Each row is followed by one of two labels, saying whether the row has a hidden trait. Each part has a new trait and two new labels.
In the rows, zero is written as 128.
[176 129 128 129 119 137 114 128 135 130  88 109 122 132  94 202 124 125
 121 127 126 132 118 149 120 124 125 118 127 146 126 142 156 138 120  98
  66 133 128 111  41 143 105 150 145 137 102 108 127  51 129 147 125 136
  66 144 143 126 123 142 132 117 133 111 136 114 118 130 128 102 148 101
 166]	A
[147 134 129 144 117 130 118 157 123  86 101 112 151 126 255 111 126 140
 126 123  82 112 124  92 127 135 162 138 173  99 128  30 118 168 147 143
 169 112 135 166 174 163 253 177 114 115  72  29 104 187 144  94 133 137
 158  93 114 111 146 133 125 157 127 170 137 133 132 122 150 117 134  44
 129]	A
[104 129 127 117 122 134 120 110 135 151 119 150 117 131  47 187 128 121
 126 133 160 137 123 170 122 132 120 110  99 191 138 165 162 106 118  98
  97 141 121 100  40 111  46 104 150 136 160 200 152  31 120 101 124 132
  91 144 152 143 111 143 132 107 131  58 120 117 124 130 110 137 114 188
 145]	V
[ 85 128 133 128 113 130 134 125 119 109 116 145 125 127 112 104 130 132
 125 131 146 124 130 141 130 123 136 119 103 209 127 203 136 122 146 156
 173 114 127 137 137 116  72 124 136 143 136 175 122 145 129  74 138 140
 115 131 141 139 130 151 130 132 138 133 108 149 121 118 114 129 115 162
 114]	A
[158 128 126 135 112 138 113 130 134 116  95 107 118 131  97 182 124 129
 122 126 125 131 120 142 118 130 141 126 123 144 128  82 149 147 141 103
  73 129 128 126  33 144 121 160 142 138  95  84 122  72 133 150 123 138
  96 137 140 120 127 144 134 117 137 126 131 107 120 131 121 106 125  90
 171]	A
[164 128 128 123 129 137 116 129 135 172 103 109 116 130  67 193 124 119
 123 130 141 135 121 160 124 120 113 116 118 140 124 174 155 129  95  96
  45 147 130  97  38 147  64 149 149 134 119 145 138   1 125 165 121 131
  15 157 149 136 120 144 136 110 134 106 136 107 115 130 127  96 153 118
 167]	V
[173 127 128 135 112 134 115 126 124 136 120 109 119 131 114 184 122 130
 116 128 106 129 123 163 127 128 127 124 120 156 129  78 137 145 139 123
  94 132 131 118  74 141  89 152 156 110  89  90 119  69 134 176 125 129
  99 121 141 112 124 150 128 133 143 133 126  78 121 136  94 101 128 103
 165]	A
[132 127 132 126 111 134 131 114 120 130 106 142 111 132  81 157 128 125
 125 127 144 125 121 147 128 110 122 115  98 205 108 247 146 121 151 135
 124 128 127 117 102 115   8 125 139 155 146 177 126 114 131 123 135 144
 126 148 144 144 122 162 133 127 137  95 121 158 123 125 114 108 136 141
 136]	V
[ 60 128 135 126 111 130 136 119 122 103 123 154 141 123 105  78 132 132
 116 135 155 116 135 141 130 125 147 111  99 227 142 211 136 135 145 166
 180 108 125 136 157 110  69 114 133 145 156 182 126 166 127  26 144 138
 111 112 139 138 137 151 128 127 132 151 106 164 116 116 109 144 120 191
 105]	A
[ 98 125 130 107 126 128 144 102 135 152 124 142  98 133   1 166 131 122
 131 136 176 137 134 151 123 117 110 101  78 178 130 252 151  96 125 116
  95 141 119  95  87  93  27  79 138 166 177 224 150  85 117 123 124 126
  87 161 139 144 113 138 129  99 124  65 119 134 116 128 114 142 120 214
 128]	V
[202 129 123 129 137 132 115 138 137 146  94  95 115 131 106 190 124 124
 133 126 129 132 120 133 119 133 121 135 146  88 123  96 142 118 105  84
  63 143 128 122  25 148 135 153 140 123  91 103 134  34 127 189 117 131
 109 157 139 121 120 124 135 110 128 123 141  97 126 132 151 103 133  69
 161]	V
[155 128 131 129 112 137 125 119 128 132  96 128 120 131  85 173 127 125
 120 127 139 132 118 149 123 115 131 114 107 194 118 200 154 132 137 117
  94 130 128 115  61 129  36 133 144 150 139 143 124  57 131 120 130 142
  81 145 149 138 123 160 135 120 136 108 128 140 120 128 119 107 141 128
 149]	V
[122 127 130 133 105 126 147 120 121  62  93 139 135 129 179  73 132 136
 127 124 105 114 135 103 121 125 155 110 122 169 131  96 108 164 173 177
 204 104 127 159 196 115 168 119 101 154 127 105 113 253 135  57 146 142
 215  95  85 127 138 145 123 146 126 115 123 195 120 118 104 130 119 123
 108]	A

Part 2:
[115 125 126 151 132 134 111 123 111 140  85 122  99 137 123 130 122  89
  97 195 134 150 125 126 135 133 184 124 139]	HG
[158 149 104 114 114 112 135 132 151 162 223 114 121 121 118 136 158 151
 139 115 101 109 103 133 116 111  79 146 119]	TZ
[117 139 119 139 154 132 104 135  90 153  94 150  88 150 124 151 161  74
  63 182 129 158 121 122 114 123 235 130 136]	HG
[113 112 127 131 115 136 122 133 117 123  99 146 144 121 132 133 118 113
 128 153 124 132 130 123 120 143 144 127 136]	HG
[101 125 138 103 129 138 105 160 111  99  91  34 128 115 139 144 111 113
 143  91  88 125 132 108 124 126 141 147 100]	HG
[149 140  95  96 124 110 129 133 145 153 151 169 113 126 117 174 131 113
 135 141 125 108 128 133 102 117 131 130 115]	TZ
[ 84 124 131 127 139 137 152 109 141 114 145 254 175 125 135 126 130 149
 127  94 175 127 146 125 153 169  98 112 133]	HG
[173 117 104 131 107 110 143 107 175 136 170 177 141 113 112 146  95 168
 169 147 117 108 136 141 126 141  66 126 137]	HG
[117 122 121 155 125 134 120 123 114 149  86 170 108 133 123 134 114  94
 103 195 141 144 124 129 105 133 176 138 149]	HG
[142 118 109 148 113 123 139 109 119 165 129 151 129 131 123 131 103 127
 132 190 146 137 125 130 103 149 188 115 151]	HG
[110 101 156 162 120 124 103 119 127 103  69  69 167 129 131 133  18 132
 168 147  99 144 139 125 150 148  98 129 125]	HG
[169 136 109 113 105 112 116 146 123 166 141  39  55 132 120 154 136 116
 134 177 101 131 109 127  96 101 184 142 122]	TZ
[124 137 132 101 128 136 130 147 135 129 192  83 123 126 133 118 186 164
 123  91 105 124 113 117 139 134  95 139 113]	TZ
[154 112 128 151 111 114 133 104 138 138 166  91 130 122 129 121  83 166
 153 119 104 127 119 130 147 139  82 131 133]	HG
[117 132 103 142 141 136 137 106 108 175 117 255 140 150 124 137 152  91
  96 196 174 146 123 128 120 157 167 107 160]	HG
[155 117 141  95  97 115  93 186 152  90 128   1  94  99 129 155  70 148
 188  78  20 103 116 120  99  82  70 170  74]	HG
[154 124 136 109  94 111 117 140 146 138 204   1 132 112 139 109 126 178
 158  48  81 106  92 126 148 115  46 155 115]	TZ
[126 106 130 154 108 131 128 109 126 128 100 136 154 121 123 120  76 126
 140 175 121 130 131 130 118 151 113 122 148]	HG
[180 103 136 162 108 101 148  96 147 153 127 210 118 123 117 144  65 153
 176 168 123 121 131 139 106 129  78 113 148]	HG
[113 125 124 113 124 133 116 149 112 128 102  96 137 124 134 145 112 112
 136 127 107 130 132 115 118 137 137 138 119]	HG
[148 135 109 114 116 112 126 128 163 147 180 143 135 117 119 157 117 163
 153 144 102 112 124 134 117 123  77 138 117]	TZ
[141 113 129 155 115 129 112 136  88 145  99  92 108 144 126 111 120 110
  88 208 125 145 110 126 128 126 172 116 151]	HG
[158 114 114 152 114 115 140 104 128 160 155 135 127 127 124 123  99 146
 144 154 124 137 115 128 125 143 119 121 145]	HG
[140 114 104 130 110 121 157  87 177 137 157 250 171 112 120 143  89 162
 184 154 136 111 147 138 127 158  54 115 142]	HG
[106 116 150 104 121 145 147 142 146 101 162  95 177 122 142  99 149 184
 162  71 117 121 136 114 147 147  58 126 119]	TZ
[ 90 117 156 134 134 139 129 123 147  82 137 196 202 118 129 106  90 165
 167  87 123 119 145 121 149 156  21 124 116]	HG
[157 132  89 131 114 110 148 116 147 190 158 226 117 135 111 173 123 118
 142 206 146 124 125 140  93 140 143 114 144]	TZ
[112 140 137 114 134 133 121 135 103 145 173  81 131 145 128 120 172 151
 102 124 125 135 106 113 150 134 100 135 128]	TZ
[112 130 131 135 136 135 108 143  88 146 113  96 115 149 130 122 150  98
  93 150 127 149 108 116 128 126 171 130 137]	HG
[139 124 133 133 120 115 133 121 135 149 203 115 143 129 129 109 139 180
 145  92 118 129 112 121 151 140  69 132 135]	TZ
[164 129 127 107  99 101 117 139 148 136 202   1 114 114 128 127 124 174
 150  69  85 108  99 130 135 106  69 151 115]	TZ
[130 113 113 175 110 126 134 100 111 166 106 172 121 129 120 125  83 106
 121 216 155 142 131 134 104 147 157 112 158]	HG
[120 129 117 116 117 130 126 141 119 149 112 141 121 129 130 155 132 110
 137 171 117 133 126 119 110 135 163 130 131]	HG
[124 135  99 119 138 131 150 121 125 175 126 255 121 145 128 156 158 100
 123 172 165 138 128 127 111 150 195 112 149]	HG
[138 110 110 162 113 116 130 103 132 136  91 235 142 123 115 161  50 111
 141 199 150 133 145 140 105 143 126 111 147]	HG
[147 138  85 131 124 112 168  95 177 183 191 255 156 131 110 164 147 143
 136 179 169 113 133 145 112 152  79 109 148]	TZ
[ 96 127 122 138 131 144 111 122  99 137  81 162 137 132 131 132 123  84
 115 163 129 145 133 117 117 146 177 128 137]	HG
[ 99 150 131  82 142 137 118 147 117 129 117 117 113 135 134 137 170 110
 126  85 135 134 130 111 127 127 156 139 103]	HG
